Where the symbols take the items:
Q894 π Q49
Q894 η Q323
Q894 τ Q402
Q894 φ Q956
Q894 γ Q574
Q129 π Q243
Q129 η Q562
Q129 τ Q468
Q129 φ Q302
Q129 γ Q877
Q14 π Q300
Q14 η Q600
Q14 τ Q81
Q14 φ Q204
Q14 γ Q548
Q87 π Q954
Q87 η Q319
Q87 τ Q749
Q87 φ Q661
Q87 γ Q370
Q370 π Q802
Q370 η Q852
Q370 τ Q197
Q370 φ Q794
Q370 γ Q319
Q81 π Q204
Q81 η Q574
Q81 τ Q67
Q81 φ Q342
Q81 γ Q894
Q278 π Q402
Q278 η Q485
Q278 τ Q308
Q278 φ Q877
Q278 γ Q243
Q888 π Q596
Q888 η Q197
Q888 τ Q633
Q888 φ Q528
Q888 γ Q749
Q240 π Q781
Q240 η Q749
Q240 τ Q737
Q240 φ Q944
Q240 γ Q888
Q345 π Q869
Q345 η Q597
Q345 τ Q657
Q345 φ Q968
Q345 γ Q701
Q323 π Q548
Q323 η Q49
Q323 τ Q664
Q323 φ Q894
Q323 γ Q204
Q494 π Q404
Q494 η Q252
Q494 τ Q784
Q494 φ Q469
Q494 γ Q295
Q319 π Q435
Q319 η Q954
Q319 τ Q781
Q319 φ Q87
Q319 γ Q852
Q153 π Q888
Q153 η Q528
Q153 τ Q983
Q153 φ Q633
Q153 γ Q944
Q918 π Q371
Q918 η Q808
Q918 τ Q966
Q918 φ Q890
Q918 γ Q657
Q597 π Q308
Q597 η Q869
Q597 τ Q215
Q597 φ Q345
Q597 γ Q468
Q778 π Q476
Q778 η Q185
Q778 τ Q146
Q778 φ Q875
Q778 γ Q619
Q968 π Q597
Q968 η Q345
Q968 τ Q766
Q968 φ Q215
Q968 γ Q176
Q402 π Q956
Q402 η Q664
Q402 τ Q877
Q402 φ Q485
Q402 γ Q405
Q197 π Q794
Q197 η Q596
Q197 τ Q153
Q197 φ Q888
Q197 γ Q781
Q176 π Q468
Q176 η Q701
Q176 τ Q918
Q176 φ Q371
Q176 γ Q345
Q244 π Q831
Q244 η Q193
Q244 τ Q323
Q244 φ Q548
Q244 γ Q300
Q794 π Q852
Q794 η Q370
Q794 τ Q888
Q794 φ Q596
Q794 γ Q87
Q363 π Q153
Q363 η Q633
Q363 τ Q122
Q363 φ Q983
Q363 γ Q737
Q784 π Q469
Q784 η Q85
Q784 τ Q250
Q784 φ Q348
Q784 γ Q928
Q523 π Q303
Q523 η Q698
Q523 τ Q435
Q523 φ Q156
Q523 γ Q773
Q66 π Q278
Q66 η Q877
Q66 τ Q597
Q66 φ Q308
Q66 γ Q129
Q956 π Q323
Q956 η Q894
Q956 τ Q485
Q956 φ Q664
Q956 γ Q81
Q146 π Q875
Q146 η Q495
Q146 τ Q872
Q146 φ Q220
Q146 γ Q978
Q928 π Q338
Q928 η Q442
Q928 τ Q778
Q928 φ Q476
Q928 γ Q85
Q875 π Q185
Q875 η Q778
Q875 τ Q220
Q875 φ Q495
Q875 γ Q250
Q749 π Q661
Q749 η Q781
Q749 τ Q525
Q749 φ Q240
Q749 γ Q197
Q220 π Q495
Q220 η Q146
Q220 τ Q303
Q220 φ Q618
Q220 γ Q293
Q472 π Q129
Q472 η Q302
Q472 τ Q176
Q472 φ Q468
Q472 γ Q308
Q548 π Q193
Q548 η Q244
Q548 τ Q894
Q548 φ Q49
Q548 γ Q600
Q312 π Q820
Q312 η Q586
Q312 τ Q921
Q312 φ Q412
Q312 γ Q872
Q921 π Q412
Q921 η Q773
Q921 τ Q802
Q921 φ Q861
Q921 γ Q523
Q525 π Q240
Q525 η Q944
Q525 τ Q870
Q525 φ Q737
Q525 γ Q153
Q243 π Q405
Q243 η Q67
Q243 τ Q302
Q243 φ Q562
Q243 γ Q485
Q412 π Q586
Q412 η Q312
Q412 τ Q861
Q412 φ Q773
Q412 γ Q303
Q293 π Q332
Q293 η Q978
Q293 τ Q312
Q293 φ Q820
Q293 γ Q146
Q869 π Q66
Q869 η Q308
Q869 τ Q968
Q869 φ Q597
Q869 γ Q472
Q215 π Q345
Q215 η Q968
Q215 τ Q630
Q215 φ Q657
Q215 γ Q371
Q404 π Q630
Q404 η Q84
Q404 τ Q469
Q404 φ Q252
Q404 γ Q966
Q633 π Q528
Q633 η Q153
Q633 τ Q775
Q633 φ Q363
Q633 γ Q525
Q476 π Q442
Q476 η Q928
Q476 τ Q875
Q476 φ Q185
Q476 γ Q784
Q963 π Q523
Q963 η Q156
Q963 τ Q319
Q963 φ Q435
Q963 γ Q861
Q890 π Q808
Q890 η Q918
Q890 τ Q851
Q890 φ Q254
Q890 γ Q766
Q468 π Q302
Q468 η Q472
Q468 τ Q371
Q468 φ Q701
Q468 γ Q869
Q213 π Q921
Q213 η Q861
Q213 τ Q370
Q213 φ Q802
Q213 γ Q963
Q303 π Q618
Q303 η Q872
Q303 τ Q156
Q303 φ Q698
Q303 γ Q312
Q485 π Q664
Q485 η Q402
Q485 τ Q66
Q485 φ Q278
Q485 γ Q67
Q252 π Q84
Q252 η Q404
Q252 τ Q85
Q252 φ Q494
Q252 γ Q851
Q808 π Q176
Q808 η Q371
Q808 τ Q254
Q808 φ Q918
Q808 γ Q215
Q295 π Q966
Q295 η Q851
Q295 τ Q928
Q295 φ Q338
Q295 γ Q252
Q872 π Q220
Q872 η Q618
Q872 τ Q523
Q872 φ Q303
Q872 γ Q586
Q442 π Q295
Q442 η Q338
Q442 τ Q185
Q442 φ Q928
Q442 γ Q469
Q802 π Q861
Q802 η Q213
Q802 τ Q794
Q802 φ Q852
Q802 γ Q435
Q405 π Q81
Q405 η Q342
Q405 τ Q562
Q405 φ Q67
Q405 γ Q664
Q737 π Q944
Q737 η Q525
Q737 τ Q831
Q737 φ Q915
Q737 γ Q633
Q831 π Q915
Q831 η Q870
Q831 τ Q548
Q831 φ Q193
Q831 γ Q775
Q630 π Q657
Q630 η Q766
Q630 τ Q252
Q630 φ Q84
Q630 γ Q890
Q84 π Q766
Q84 η Q630
Q84 τ Q494
Q84 φ Q404
Q84 γ Q254
Q781 π Q87
Q781 η Q661
Q781 τ Q944
Q781 φ Q749
Q781 γ Q596
Q495 π Q778
Q495 η Q875
Q495 τ Q618
Q495 φ Q146
Q495 γ Q332
Q338 π Q851
Q338 η Q295
Q338 τ Q476
Q338 φ Q442
Q338 γ Q494
Q308 π Q877
Q308 η Q66
Q308 τ Q345
Q308 φ Q869
Q308 γ Q302
Q528 π Q197
Q528 η Q888
Q528 τ Q363
Q528 φ Q153
Q528 γ Q240
Q954 π Q963
Q954 η Q435
Q954 τ Q661
Q954 φ Q319
Q954 γ Q802
Q250 π Q348
Q250 η Q619
Q250 τ Q293
Q250 φ Q332
Q250 γ Q778
Q619 π Q784
Q619 η Q348
Q619 τ Q978
Q619 φ Q250
Q619 γ Q185
Q820 π Q978
Q820 η Q293
Q820 τ Q412
Q820 φ Q586
Q820 γ Q220
Q371 π Q701
Q371 η Q176
Q371 τ Q890
Q371 φ Q808
Q371 γ Q968
Q562 π Q67
Q562 η Q243
Q562 τ Q472
Q562 φ Q129
Q562 γ Q278
Q861 π Q773
Q861 η Q921
Q861 τ Q852
Q861 φ Q213
Q861 γ Q156
Q254 π Q918
Q254 η Q890
Q254 τ Q295
Q254 φ Q966
Q254 γ Q630
Q877 π Q485
Q877 η Q278
Q877 τ Q869
Q877 φ Q66
Q877 γ Q562
Q332 π Q619
Q332 η Q250
Q332 τ Q820
Q332 φ Q978
Q332 γ Q875
Q469 π Q252
Q469 η Q494
Q469 τ Q348
Q469 φ Q85
Q469 γ Q338
Q300 π Q775
Q300 η Q122
Q300 τ Q204
Q300 φ Q600
Q300 γ Q193
Q851 π Q254
Q851 η Q966
Q851 τ Q442
Q851 φ Q295
Q851 γ Q404
Q600 π Q122
Q600 η Q300
Q600 τ Q574
Q600 φ Q14
Q600 γ Q244
Q766 π Q215
Q766 η Q657
Q766 τ Q404
Q766 φ Q630
Q766 γ Q918
Q574 π Q14
Q574 η Q204
Q574 τ Q405
Q574 φ Q81
Q574 γ Q323
Q302 π Q562
Q302 η Q129
Q302 τ Q701
Q302 φ Q472
Q302 γ Q66
Q596 π Q370
Q596 η Q794
Q596 τ Q528
Q596 φ Q197
Q596 γ Q661
Q156 π Q698
Q156 η Q523
Q156 τ Q954
Q156 φ Q963
Q156 γ Q921
Q185 π Q928
Q185 η Q476
Q185 τ Q495
Q185 φ Q778
Q185 γ Q348
Q944 π Q749
Q944 η Q240
Q944 τ Q915
Q944 φ Q525
Q944 γ Q528
Q664 π Q894
Q664 η Q956
Q664 τ Q278
Q664 φ Q402
Q664 γ Q342
Q657 π Q968
Q657 η Q215
Q657 τ Q84
Q657 φ Q766
Q657 γ Q808
Q983 π Q633
Q983 η Q363
Q983 τ Q300
Q983 φ Q775
Q983 γ Q915
Q435 π Q156
Q435 η Q963
Q435 τ Q87
Q435 φ Q954
Q435 γ Q213
Q348 π Q85
Q348 η Q784
Q348 τ Q332
Q348 φ Q619
Q348 γ Q476
Q67 π Q342
Q67 η Q405
Q67 τ Q129
Q67 φ Q243
Q67 γ Q402
Q618 π Q146
Q618 η Q220
Q618 τ Q698
Q618 φ Q872
Q618 γ Q820
Q966 π Q890
Q966 η Q254
Q966 τ Q338
Q966 φ Q851
Q966 γ Q84
Q773 π Q312
Q773 η Q412
Q773 τ Q213
Q773 φ Q921
Q773 γ Q698
Q122 π Q983
Q122 η Q775
Q122 τ Q14
Q122 φ Q300
Q122 γ Q831
Q204 π Q600
Q204 η Q14
Q204 τ Q342
Q204 φ Q574
Q204 γ Q49
Q49 π Q244
Q49 η Q548
Q49 τ Q956
Q49 φ Q323
Q49 γ Q14
Q698 π Q872
Q698 η Q303
Q698 τ Q963
Q698 φ Q523
Q698 γ Q412
Q661 π Q319
Q661 η Q87
Q661 τ Q240
Q661 φ Q781
Q661 γ Q794
Q978 π Q250
Q978 η Q332
Q978 τ Q586
Q978 φ Q293
Q978 γ Q495
Q701 π Q472
Q701 η Q468
Q701 τ Q808
Q701 φ Q176
Q701 γ Q597
Q915 π Q525
Q915 η Q737
Q915 τ Q193
Q915 φ Q870
Q915 γ Q363
Q342 π Q574
Q342 η Q81
Q342 τ Q243
Q342 φ Q405
Q342 γ Q956
Q193 π Q870
Q193 η Q831
Q193 τ Q49
Q193 φ Q244
Q193 γ Q122
Q775 π Q363
Q775 η Q983
Q775 τ Q600
Q775 φ Q122
Q775 γ Q870
Q586 π Q293
Q586 η Q820
Q586 τ Q773
Q586 φ Q312
Q586 γ Q618
Q870 π Q737
Q870 η Q915
Q870 τ Q244
Q870 φ Q831
Q870 γ Q983
Q85 π Q494
Q85 η Q469
Q85 τ Q619
Q85 φ Q784
Q85 γ Q442
Q852 π Q213
Q852 η Q802
Q852 τ Q596
Q852 φ Q370
Q852 γ Q954

In the rows, 148 means zero.

The rows follow the links: the fewer symbols apart two items are, the more alike their rows tend to be.

Each row is also shifted at random along 8 hidden directions that mean nothing.

Row, then item:
107,155,174,179,155,127,144,163,137,175,156,141,141,149,155,115,162,162,112,153,159,155,136,165,148,116,133,139,153,123,146,112,156,149,155,150,155,135,149,87,129,151,165,155,109,194 -> Q300
63,153,129,128,165,144,139,124,184,147,164,157,158,123,144,140,153,137,176,150,114,149,130,120,144,147,108,146,176,127,133,153,118,161,138,162,141,196,118,183,153,176,143,137,129,146 -> Q597
191,138,110,178,110,135,148,194,125,161,130,191,135,138,151,142,204,62,176,130,104,114,85,126,128,77,140,223,147,157,114,114,113,134,130,139,131,160,121,163,194,124,189,90,145,153 -> Q81
129,161,165,125,137,148,143,125,92,120,126,188,159,144,190,122,153,123,182,139,174,163,122,118,137,167,162,92,186,175,209,125,178,201,124,194,57,161,84,210,172,120,84,135,154,106 -> Q476
82,165,161,122,147,153,168,136,132,151,155,171,135,144,133,163,134,155,145,133,151,172,183,163,136,193,154,116,131,178,180,165,167,169,148,163,139,137,141,166,132,139,123,171,176,132 -> Q872
124,155,169,117,141,130,164,128,111,126,135,70,195,148,127,179,149,123,149,167,165,150,152,157,147,184,184,122,121,151,205,182,207,89,139,159,189,141,173,195,130,76,121,204,159,129 -> Q921
102,140,165,147,156,153,154,183,142,154,153,166,126,162,147,165,165,176,145,149,176,162,147,176,146,136,126,179,126,162,165,165,151,152,154,143,169,123,119,127,124,153,143,145,147,143 -> Q370
92,142,135,137,165,129,146,145,176,128,146,181,137,158,158,141,126,175,103,133,171,182,191,180,182,142,124,133,145,153,134,167,174,165,136,141,112,168,147,153,96,218,102,203,158,169 -> Q319
80,174,155,155,168,132,151,99,147,136,154,141,162,112,199,127,115,151,107,153,136,161,187,110,181,155,190,98,144,169,143,168,170,180,154,177,112,183,195,173,146,182,123,214,101,142 -> Q701
160,111,159,128,153,126,138,147,167,152,150,130,167,162,133,156,140,119,151,147,140,170,138,177,156,142,145,157,129,112,123,151,160,117,144,146,175,153,158,170,130,158,149,183,151,170 -> Q944
107,132,142,191,143,128,153,116,195,162,127,123,173,163,131,130,165,150,103,182,140,134,116,134,159,142,175,134,171,95,169,117,161,159,129,148,167,169,210,117,128,94,171,188,146,187 -> Q405
161,182,131,112,147,142,143,138,108,113,143,146,152,132,157,128,134,156,153,124,175,147,187,150,146,167,120,103,178,183,168,155,172,137,139,154,93,159,105,171,144,176,94,140,165,141 -> Q978
295,223,128,211,109,164,197,190,127,134,148,187,116,165,146,156,150,133,76,148,148,133,168,159,161,121,164,149,147,143,107,108,149,168,136,82,89,148,178,128,139,166,130,161,139,145 -> Q618
197,173,109,164,124,145,165,137,154,104,145,184,157,179,141,127,140,117,141,143,156,129,135,139,160,135,144,135,199,102,107,98,155,165,125,108,84,180,153,174,154,170,112,161,167,155 -> Q185
110,193,156,180,158,142,172,131,148,141,200,170,138,129,173,112,155,180,139,166,154,135,138,108,164,118,122,159,180,123,119,136,138,193,173,154,151,174,154,121,151,191,148,178,77,159 -> Q345
114,131,167,89,172,170,130,92,185,152,154,132,169,148,126,158,99,164,184,147,132,180,167,149,133,235,152,73,163,131,169,160,141,167,145,175,141,157,138,189,149,145,126,145,185,128 -> Q469
87,159,166,158,137,170,171,151,87,141,164,152,144,160,156,162,132,126,185,140,157,125,154,137,134,166,208,165,121,170,135,144,160,145,181,143,173,104,184,151,197,109,168,143,152,113 -> Q928
208,130,139,108,169,136,110,94,198,159,127,24,201,114,115,154,135,175,142,174,125,141,166,137,148,198,142,93,161,136,195,190,149,80,137,172,201,174,177,149,128,111,166,150,162,169 -> Q243
125,145,143,185,154,177,155,159,203,189,158,179,113,146,131,155,172,194,143,165,124,137,128,133,134,144,126,182,156,139,150,141,93,194,154,144,178,144,151,90,150,141,198,105,143,151 -> Q66
127,120,140,186,136,154,165,198,180,163,134,223,115,188,144,179,152,105,115,137,124,169,131,183,161,109,169,199,107,129,87,124,133,176,130,104,124,142,166,156,135,170,157,161,162,150 -> Q197
86,150,154,169,151,182,154,143,190,154,144,190,140,182,134,154,137,153,151,164,141,157,119,145,140,170,154,121,180,94,136,102,122,207,131,124,108,155,141,150,151,143,139,124,160,133 -> Q295
183,186,115,141,125,151,155,171,105,116,112,143,153,144,151,169,138,91,128,126,139,136,177,156,150,151,173,126,137,184,142,147,165,111,118,114,82,153,143,199,157,142,109,135,176,121 -> Q220
38,136,117,122,144,156,154,140,161,127,169,212,133,178,114,129,160,163,209,127,172,133,126,152,123,157,88,172,205,124,143,121,135,179,146,140,142,152,93,143,155,163,133,114,196,156 -> Q250
218,112,158,136,152,148,121,176,175,182,152,99,157,161,99,152,179,162,184,162,147,140,102,177,118,137,90,181,160,101,152,132,114,95,150,139,220,127,108,100,142,118,195,83,156,181 -> Q831
194,195,140,210,154,152,168,153,141,161,178,148,108,115,187,129,127,207,76,146,146,123,217,127,181,119,174,166,124,194,102,167,136,164,193,133,166,136,229,65,152,207,190,177,93,170 -> Q129
163,177,140,139,134,152,162,147,105,116,176,144,153,159,133,131,154,151,193,143,180,113,139,141,134,148,124,162,185,135,139,130,156,129,166,133,161,137,128,140,171,142,140,130,152,145 -> Q619
152,95,170,131,155,146,146,149,192,174,162,135,154,176,107,176,141,143,160,154,134,174,133,186,144,164,147,171,115,103,129,155,142,129,156,143,215,132,169,146,128,139,175,172,168,167 -> Q528
239,154,126,173,142,160,134,137,138,111,98,111,175,141,200,160,121,118,120,163,144,125,161,109,183,142,230,126,140,173,136,159,160,133,133,131,91,164,204,194,178,139,131,156,141,106 -> Q918
113,151,103,170,146,156,141,167,164,153,127,134,146,128,147,176,149,101,137,143,93,117,155,130,153,125,172,184,122,169,102,160,112,111,138,117,146,162,182,166,174,151,182,116,147,137 -> Q302
210,147,105,133,120,131,161,154,169,108,117,105,193,175,97,188,158,73,143,161,132,132,124,167,156,143,150,160,150,96,132,147,167,77,98,96,147,185,165,222,128,114,119,175,186,146 -> Q156
142,137,129,148,167,176,130,126,203,137,138,141,153,165,145,157,109,175,144,155,142,145,169,143,162,178,159,123,167,125,120,148,125,161,144,123,127,160,174,149,150,178,145,135,168,139 -> Q84
92,178,122,133,134,163,173,188,115,140,184,135,133,156,87,179,157,128,190,130,143,109,162,174,116,148,112,207,133,147,107,153,127,82,169,96,211,118,137,133,165,143,175,106,171,145 -> Q820
72,108,157,92,172,135,126,151,176,159,148,189,139,145,144,154,142,142,168,122,139,205,153,182,144,159,99,138,137,157,155,171,142,165,130,178,125,164,78,191,116,197,114,149,168,150 -> Q781
113,120,165,140,152,147,139,165,127,202,168,169,116,122,148,147,158,145,179,118,119,154,158,156,119,147,146,185,106,197,143,163,122,147,183,184,202,110,139,111,176,141,208,110,149,159 -> Q49

Start here and follow the symbols in turn, left to right. Where do you end up?
Answer with the item's name.
155,163,196,156,159,175,148,144,137,188,153,153,129,110,179,151,174,194,162,173,142,162,128,107,125,169,155,132,142,190,222,167,124,206,160,206,157,134,113,129,165,106,166,110,109,108
π φ τ π η γ τ: Q701
185,106,157,121,169,115,118,111,179,146,143,135,164,149,165,116,116,172,117,137,164,186,180,172,178,155,142,105,152,137,146,159,180,149,146,177,138,166,163,146,110,197,126,208,155,193
τ π γ η η τ τ: Q244
231,153,181,170,165,175,142,128,172,194,151,136,118,113,173,143,146,248,115,168,153,158,181,124,147,182,166,122,135,202,211,181,128,203,175,194,176,123,173,75,144,133,184,136,131,140
γ τ π η γ: Q278
33,140,115,187,157,164,153,150,146,122,153,218,114,160,199,134,124,162,147,126,160,122,176,120,179,115,188,197,143,187,87,152,139,194,174,130,116,141,191,132,181,208,158,154,144,132
γ φ τ φ φ τ τ: Q875
190,144,135,176,140,147,131,146,145,155,82,88,176,125,171,166,160,119,107,170,126,129,142,118,158,145,217,126,130,182,193,159,157,117,118,154,124,155,193,163,160,78,162,135,149,129
φ η τ η η π: Q485
109,154,145,144,148,161,167,119,162,137,187,196,133,170,133,130,120,170,169,135,157,147,161,148,146,174,142,142,173,120,113,126,145,193,171,140,147,147,164,136,157,181,143,166,165,156
φ φ φ φ γ φ π: Q778
53,167,151,174,150,109,148,162,122,162,159,180,138,135,171,97,165,123,116,132,142,156,138,155,153,92,117,141,162,134,120,104,154,161,145,156,111,166,128,121,137,185,144,163,100,198
η π π γ φ φ φ η: Q775
111,123,142,136,171,166,141,106,203,148,173,160,146,149,145,143,129,198,179,156,145,145,153,123,154,174,139,158,167,136,137,169,124,185,170,164,181,160,164,141,157,176,165,154,155,143
γ γ η π η π η η: Q485
107,173,113,232,129,120,161,153,165,132,114,164,160,161,167,109,186,120,73,176,146,117,102,118,178,76,162,151,192,101,139,84,161,172,107,119,86,194,183,125,133,131,142,179,110,184
φ φ γ η γ η π: Q956
96,182,141,159,137,165,178,170,116,138,166,113,145,167,104,175,143,152,150,149,163,111,173,172,133,163,156,171,132,140,132,146,157,94,171,99,205,106,186,111,153,116,171,140,165,147
π τ φ φ π η: Q293
110,84,154,124,160,125,113,140,168,154,118,145,167,164,153,138,149,135,158,139,155,173,128,169,154,145,145,140,149,141,168,148,164,141,129,174,142,150,129,162,133,140,142,154,175,171
φ γ π τ τ τ φ τ: Q67
83,180,177,123,152,150,169,126,142,151,166,147,150,148,119,147,144,180,139,155,167,175,162,165,131,197,122,91,165,136,203,146,172,171,143,165,149,148,122,146,113,126,112,174,156,147
π γ τ γ γ: Q618
184,108,164,126,161,142,108,160,114,177,121,121,138,121,183,152,127,148,146,115,143,163,196,165,149,154,186,143,90,233,160,188,156,112,170,184,158,105,157,134,165,152,176,126,162,148
γ γ γ φ π π: Q525
113,180,139,181,147,158,150,173,81,111,147,94,164,143,185,154,148,131,164,162,172,88,145,116,162,109,192,190,137,167,116,155,156,92,176,116,164,124,183,142,197,134,166,126,104,117
τ η γ φ φ τ: Q85
96,109,114,150,152,173,139,143,157,138,136,155,144,149,167,182,124,127,187,134,125,115,167,121,158,152,212,206,108,194,105,188,127,134,171,137,173,130,204,172,202,150,189,130,177,108
π γ γ φ η η τ: Q371
